Each row has a name. After each piece below comes the name of the row it's from, unless a question asks for something else. Each question is about the rows just above it. Places in a row count from 0.

Columns, left to right: F V K W E C
z_215: [117  99  89 126 107 122]
z_971: [155  99  90 126 107 135]
z_607: [175 121 152 193 166 105]
z_291: [ 74 100 116 163 135 155]
z_581: [119 143 204 119  92 136]
z_235: [ 92 156 132 154 152 149]
z_847: [ 76 150 141 170  98  88]
z_375: [ 92 183 112 167 130 142]
z_537: [125 141 132  86 139  99]
z_975: [167  91 102 144 100 149]
z_986: [131 112 113 121 126 168]
[150 183] is in which column, read top down?  V
Go on from [ 99  90 126 107] to the end of its row.  [135]
Go on from [ 92 183] to the end of its row.  [112 167 130 142]
Is [155 152] printed in one of the named rows, side by side and in this order?  no
Which row holds these entries in another order? [193 166 105 175 121 152]  z_607

Columns, left to right: D U P Y S A
z_847: [132 135 128 128 136 121]
z_375: [132  73 128 128  73 201]
z_971: [135 135 128 127 136 119]
[128 127] is in which column, read top down?  Y
Changed z_375: [132  73 127 128  73 201]. Place and old value:  2, [128]
One entry of z_847 was changed: [132 135 129 128 136 121]. Where, and from what?  2, [128]
Put [119 136 127 128 135 135] back in order: which row is it?  z_971
Is [136 127 128 135 135] printed in one of the named rows, side by side and in this order?  no
Which column holds this, read top down? [132 135]  D
[135 135 128 127 136 119]  z_971

Columns, left to right: J N R M L Z
z_847: [122 126 127  48 157 123]
z_581: [128  48 123 122 157 126]
z_291: [128 144 126 151 176 152]
z_971: [128 144 126 151 143 148]
z_607: [128  48 123 122 157 101]
z_375: [128 186 123 118 138 120]
z_235: [128 160 127 122 158 163]
After [144 126 151 176], its row goes on with  [152]
Changed z_291: [128 144 125 151 176 152]. Place and old value:  2, [126]
Is [138 118] printed in one of the named rows, side by side and in this order?  no
[ 48 122 123 126 128 157] is which row reordered?  z_581
[101 120] is in which column, read top down?  Z
[122 151] is in which column, read top down?  M
Where does [128 186 123 117 138 120] differ from z_375, and what was there?  3, [118]

Columns, left to right: X Q G B
z_215: [ 89  72 198 111]
z_847: [147  85 127 189]
z_971: [111  76 200 119]
z_975: [156 176  89 135]
z_581: [147 190  85 127]
z_375: [101  73 167 125]
z_607: [186 138  64 129]
z_537: [138 186  64 130]
Put [ 64 130 138 186] back in order: which row is it?  z_537
Which column holds [ 85  76 176 190] top down?  Q
Where does [138 186  63 130] differ from z_537, and what was there?  2, [64]
Where does [138 186  65 130] differ from z_537, and what was there?  2, [64]
Which row holds these entries in another order? [190 147 127  85]  z_581

Columns, left to right: merot dufus rakot raf
z_581: [171 181  57 181]
z_847: [128 128 128 128]
z_215: [170 117  91 122]
z_971: [155 108 170 112]
z_537: [101 105  74 112]
z_375: [111 105  74 101]
[155 101 111] is in which column, read top down?  merot
Which row holds these entries in another order? [101  74 105 111]  z_375
Does one of the named rows hold [155 108 170] side by side, in this order?  yes
Go on from [170 117  91] to the end of its row.  [122]

Columns, left to right: tazet mobi bekod nagur dinal zubem
z_975: [149 116  91  99  94  89]
z_235: [129  86  83 163 129 206]
z_280: [ 90  99  91 116  94 149]
[163 116] is in which column, read top down?  nagur
One entry of z_280 was changed: [ 90 100  91 116  94 149]. Where, and from what?  1, [99]
[ 90  91  94  99 116 149] is which row reordered?  z_280
[86 99] is in which column, read top down?  mobi
[ 89 206] is in which column, read top down?  zubem
Changed z_235: [129  86  82 163 129 206]. Place and old value:  2, [83]
Where does [ 90  99  92 116  94 149] differ from z_280, and what was there?  2, [91]

Columns, left to right: Duvo Tiza gamo teve seb Nuz Nug leba kuzit
z_581: [104 211  60  64  41  89 213 206  53]
z_975: [128 128 128 128 128 128 128 128 128]
z_847: [ 81 145 148 110  77 162 159 138  74]
z_537: [105  90 166 101 117 133  96  89 116]
z_280: [193  91 106 135 196  69  72 103 202]
z_607: [ 86 109 120 162 112 164 117 105 102]
z_375: [ 99  81 176  95 115 135  88  79 113]
z_971: [120 166  99 103  93 112 166 164  98]
Does one of the named rows hold [101 117] side by side, in this order?  yes
[ 60 128 148] is in which column, read top down?  gamo
One entry of z_607 was changed: [ 86 109 120 162 111 164 117 105 102]. Where, and from what?  4, [112]
[159 145 148  81 138 162  74  77 110] is which row reordered?  z_847

Columns, left to right: rit tete gemo fop natar Lofa komol zuza Zelab
z_375: [161  81 115 185 172 105  95 172  76]
z_537: [ 81 116 105  95  76 161 172 185 172]
z_975: [170 139 119 179 135 194 114 154 151]
z_847: [147 133  81 202 130 177  75 122 132]
z_607: [208 114 112 104 134 107 109 134  83]
z_986: [135  97 130 105 126  72 127 143 165]
z_280: [ 90 144 176 109 119 102 155 106 102]
Put [ 76 172  95 105 172 185 115  81 161] back in order: which row is it?  z_375
One entry of z_537 was changed: [ 81 116 105  95  76 161 173 185 172]. Where, and from what?  6, [172]
[ 83 208 114 112 104 134 107 109 134] is which row reordered?  z_607
Where does [170 139 119 179 136 194 114 154 151] differ from z_975, and what was there?  4, [135]
The rest of the row after [119 179 135]:  [194 114 154 151]
Where does [161  81 115 185 173 105  95 172  76] differ from z_375, and what was there?  4, [172]

Columns, left to right: las Golar Zeviv vof guki Ripuf
z_975: [119 138 128 132 127 212]
z_971: [124 115 122 161 123  78]
z_375: [122 139 134  94 137 133]
z_986: [129 118 126 138 127  64]
z_581: [124 114 122 149 119 147]
After [124 115 122], its row goes on with  [161 123  78]
Where does [122 139 134  94 136 133] differ from z_375, and what was there?  4, [137]

Columns, left to right: dopok kinub Babeb gilor Fal voza
z_375: [145 189 126 177 130 133]
z_581: [130 177 189 133 145 127]
z_280: [130 177 189 133 127 127]
After [177 189 133 127], its row goes on with  [127]
Among the named rows, does one hold [126 177 130] next to each other, in this order?  yes
[177 189 133 145 127 130] is which row reordered?  z_581
One entry of z_280 was changed: [130 177 189 133 126 127]. Where, and from what?  4, [127]
Among the named rows, does one hold [189 126 177 130 133] next to each other, in this order?  yes
[189 177] is in which column, read top down?  kinub

Columns, left to right: tati mup let dup Zafo
z_280: [103 148  86 132  69]
z_975: [103 148  86 120  55]
z_235: [103 148  86 120  58]
z_607: [ 68 103 132  86 148]
Changed z_607: [ 68 103 133  86 148]. Place and old value:  2, [132]
Changed z_280: [103 149  86 132  69]. Place and old value:  1, [148]
Go on from [103 132  86] to the end of its row.  [148]
[103 148  86 120  55] is in which row?  z_975
[ 69  86 103 132 148] is which row reordered?  z_280
Among the named rows, does one hold [148  86 120] next to each other, in this order?  yes
[132 120] is in which column, read top down?  dup

Columns, left to right: lub dureb zol naz mirib Buke
z_581: [103 121 143 105 171 173]
z_975: [165 115 153 115  72  83]
z_215: [106 115 152 115  72  83]
Is [72 82] printed in one of the named rows, side by side and in this order?  no
[152 115 115  83 106  72] is which row reordered?  z_215
Put [ 83 106 115 152 115  72] back in order: which row is it?  z_215
After [143 105], its row goes on with  [171 173]
After [115 152 115], its row goes on with  [72 83]
Which column holds [83 83] top down?  Buke

Columns, left to right: kapo vovev tapo lek Solu
z_847: [153 108 138 136 147]
z_581: [144 130 109  99 139]
z_607: [ 69 159  65  59  79]
z_375: [170 123 108  97 158]
Among the named rows, does one hold [159  65  59] next to each other, in this order?  yes
Put [136 147 153 108 138] back in order: which row is it?  z_847

Columns, left to right: Satum melez zeful zolo Tizu menit
z_986: [128 129 128 132 194 128]
z_537: [128 132 194 143 130 128]
z_971: [160 132 129 129 130 175]
z_581: [128 132 194 129 129 128]
z_847: [128 129 135 178 158 128]
Is [128 132 194] printed in one of the named rows, side by side and in this order?  yes
Which row holds these entries in another order? [128 130 143 194 132 128]  z_537
[128 128 132 194 143 130] is which row reordered?  z_537
[129 128 128 194 129 132] is which row reordered?  z_581
One entry of z_847 was changed: [128 129 135 177 158 128]. Where, and from what?  3, [178]

Columns, left to right: vedi Zita Zadat Kadok Gavo puzir buzu lepeb pimu
z_975: [ 92 120 161 185 127  76 129 125 158]
z_215: [ 89 150 144 147 140  86 127 132 150]
z_235: [143  94 132 124 115 189 135 134 115]
z_375: [145  94 132 124 115 189 135 134 115]
z_971: [137  93 144 152  99 127 113 107 121]
z_280: [116 104 143 126 135 179  88 117 104]
Where does [ 88 150 144 147 140  86 127 132 150] differ from z_215, and what was there?  0, [89]
[134  94 115 135 115 132 189 124 143] is which row reordered?  z_235
Where does [ 89 150 144 147 140  86 126 132 150] differ from z_215, and what was there?  6, [127]
Which column holds this, read top down? [127 135 135 113]  buzu

Columns, left to right: Fivad pab koz savig
z_975: [109 202 113 157]
z_375: [145 172 100  84]
z_971: [145 172  85 100]
z_291: [ 96 153 108 119]
z_235: [157 113 201 109]
z_280: [156 201 113 109]
[ 84 100 172 145] is which row reordered?  z_375
Which row holds these entries in another order? [109 113 201 156]  z_280
Which column holds this, read top down? [157  84]  savig
Put [157 109 201 113] back in order: which row is it?  z_235
One entry of z_375 was changed: [144 172 100  84]. Where, and from what?  0, [145]
The rest of the row after [109 202 113]:  [157]
Put [ 85 100 172 145] back in order: which row is it?  z_971

Columns, left to right: kab mus soru Beve rorib vad
z_215: [156 128  83 123 103 103]
z_235: [104 128 152 127 153 149]
z_280: [ 92 128 176 127 157 162]
z_537: [148  87 179  99 127 123]
z_581: [158 128  82 122  92 105]
z_986: [ 95 128 193 126 145 157]
z_375: [114 128 187 124 122 136]
z_607: [159 128  82 122  98 101]
z_291: [103 128 179 123  98 149]
z_971: [148 128 179 123  99  87]
z_975: [164 128 179 123  99  88]
Which column holds [127 127  99 122 126] top down?  Beve
Which column holds this, read top down? [ 83 152 176]  soru
[124 122 136 114 128 187] is which row reordered?  z_375
Put [ 87  99 123 128 148 179] back in order: which row is it?  z_971
Among the named rows, does one hold [128 187 124] next to each other, in this order?  yes
After [ 83 123 103], its row goes on with  [103]
After [128 193 126 145], its row goes on with  [157]

Columns, left to right: bora biv Reg lur Neru seti
z_847: [ 79 135  90 121 137 182]
z_581: [130 104 112 137 194  59]
z_235: [ 81 109 148  97 201 113]
z_986: [185 136  90 141 112 142]
z_975: [153 127  94 199 117  80]
z_291: [153 115 104 167 170  58]
Go on from [136  90] to the end of its row.  [141 112 142]
Among the named rows, does one hold [186 136  90 141 112] next to each other, in this order?  no

Columns, left to right: Panos navod kozek bov Mib
z_235: [186 100 117 173  60]
z_291: [171 109 172 142  98]
z_280: [103  77 193 181  92]
z_537: [172 171  98 143 109]
z_975: [100 117 172  60 186]
z_986: [181  77  92 103 194]
Is [171  98 143 109] printed in one of the named rows, side by side and in this order?  yes
Put [171  98 143 109 172] back in order: which row is it?  z_537
Which column holds [100 109  77 171 117] top down?  navod
Put [194 103  92  77 181] back in order: which row is it?  z_986
Put [173 186 117  60 100] back in order: which row is it?  z_235
One entry of z_280 was changed: [102  77 193 181  92]. Where, and from what?  0, [103]
The rest of the row after [172  60]:  [186]

Columns, left to right: butu rofo susid keki
z_375: [151 116 199 138]
z_986: [110 107 108 140]
z_280: [151 138 198 116]
z_847: [ 79 138 198 116]
z_975: [214  98 133 198]
One entry of z_280 was changed: [151 138 197 116]. Where, and from what?  2, [198]
Which column holds [ 79 214] top down?  butu
Put [198 138 116 151] back in order: which row is it?  z_280
Is [138  79] printed in one of the named rows, side by side and in this order?  no
Among the named rows, does one hold [106 108] next to each other, in this order?  no

Columns, left to right: botin Bine sokis zul bilod bote Domov zovi Rikul pak
z_581: [147 109 160 118  88  73 106  59 216 163]
z_280: [138  91 169 142  90  79 146  82 192 175]
z_537: [136 160  70 101 183 170 101 190  93  91]
z_971: [183 190  91 102  70 160 170  93 101 136]
z_847: [120 163 118 132 104 159  93  77 173 111]
z_607: [159  82  86  89 181  63 168 156  62 170]
z_975: [101 166 180 147  84 159  93  78 173  85]
[190  93  91 136 160  70 101 183 170 101] is which row reordered?  z_537
After [159  93  78 173], its row goes on with  [85]

Columns, left to right: devik suza Tibot zoni geg Rudu Zopek
z_537: [ 92 189 140 147 139 128 188]
z_581: [173 124 140  80 119 102 138]
z_975: [105 114 138 147 134 144 117]
z_291: [ 58 125 110 179 174 209 119]
z_215: [178 155 129  84 107  79 163]
[ 58 110 119 125 174 179 209] is which row reordered?  z_291
Where does [178 154 129  84 107  79 163] differ from z_215, and what was there?  1, [155]
Where does [ 92 189 140 148 139 128 188] differ from z_537, and what was there?  3, [147]
Which column holds [124 114 125] top down?  suza

Columns, left to right: mado vike vekor fes
z_971: [125  95 112  75]
z_375: [121 117 125  63]
z_291: [142  87 104 169]
z_581: [130  80 103  94]
z_215: [140 128 127 191]
z_847: [142 105 115 186]
z_235: [135  73  96 118]
z_280: [140  75  98 146]
[ 63 169  94 191 186 118 146] is in which column, read top down?  fes
[104 103 127] is in which column, read top down?  vekor

Columns, left to right: nevi ponob vuri lovov sorad Negu dape Vap dogo vun
z_986: [107 100 117 157  70 193 165  86 150 169]
z_581: [ 92 107 119 171 113 149 145  76 148 183]
z_280: [101  74 103 159 118 173 141  79 146 182]
z_607: [101  77  73 166 110 198 166  88 169 175]
z_291: [115  91  79 138  87 162 178  88 139 158]
z_971: [101  77  73 166 110 198 166  78 155 166]
z_235: [ 97  95  77 165  83 190 179  85 161 160]
Changed z_291: [115  91  79 138  87 162 178  88 139 159]. Place and old value:  9, [158]
Put [ 77  83  85  95  97 160 161 165 179 190] back in order: which row is it?  z_235

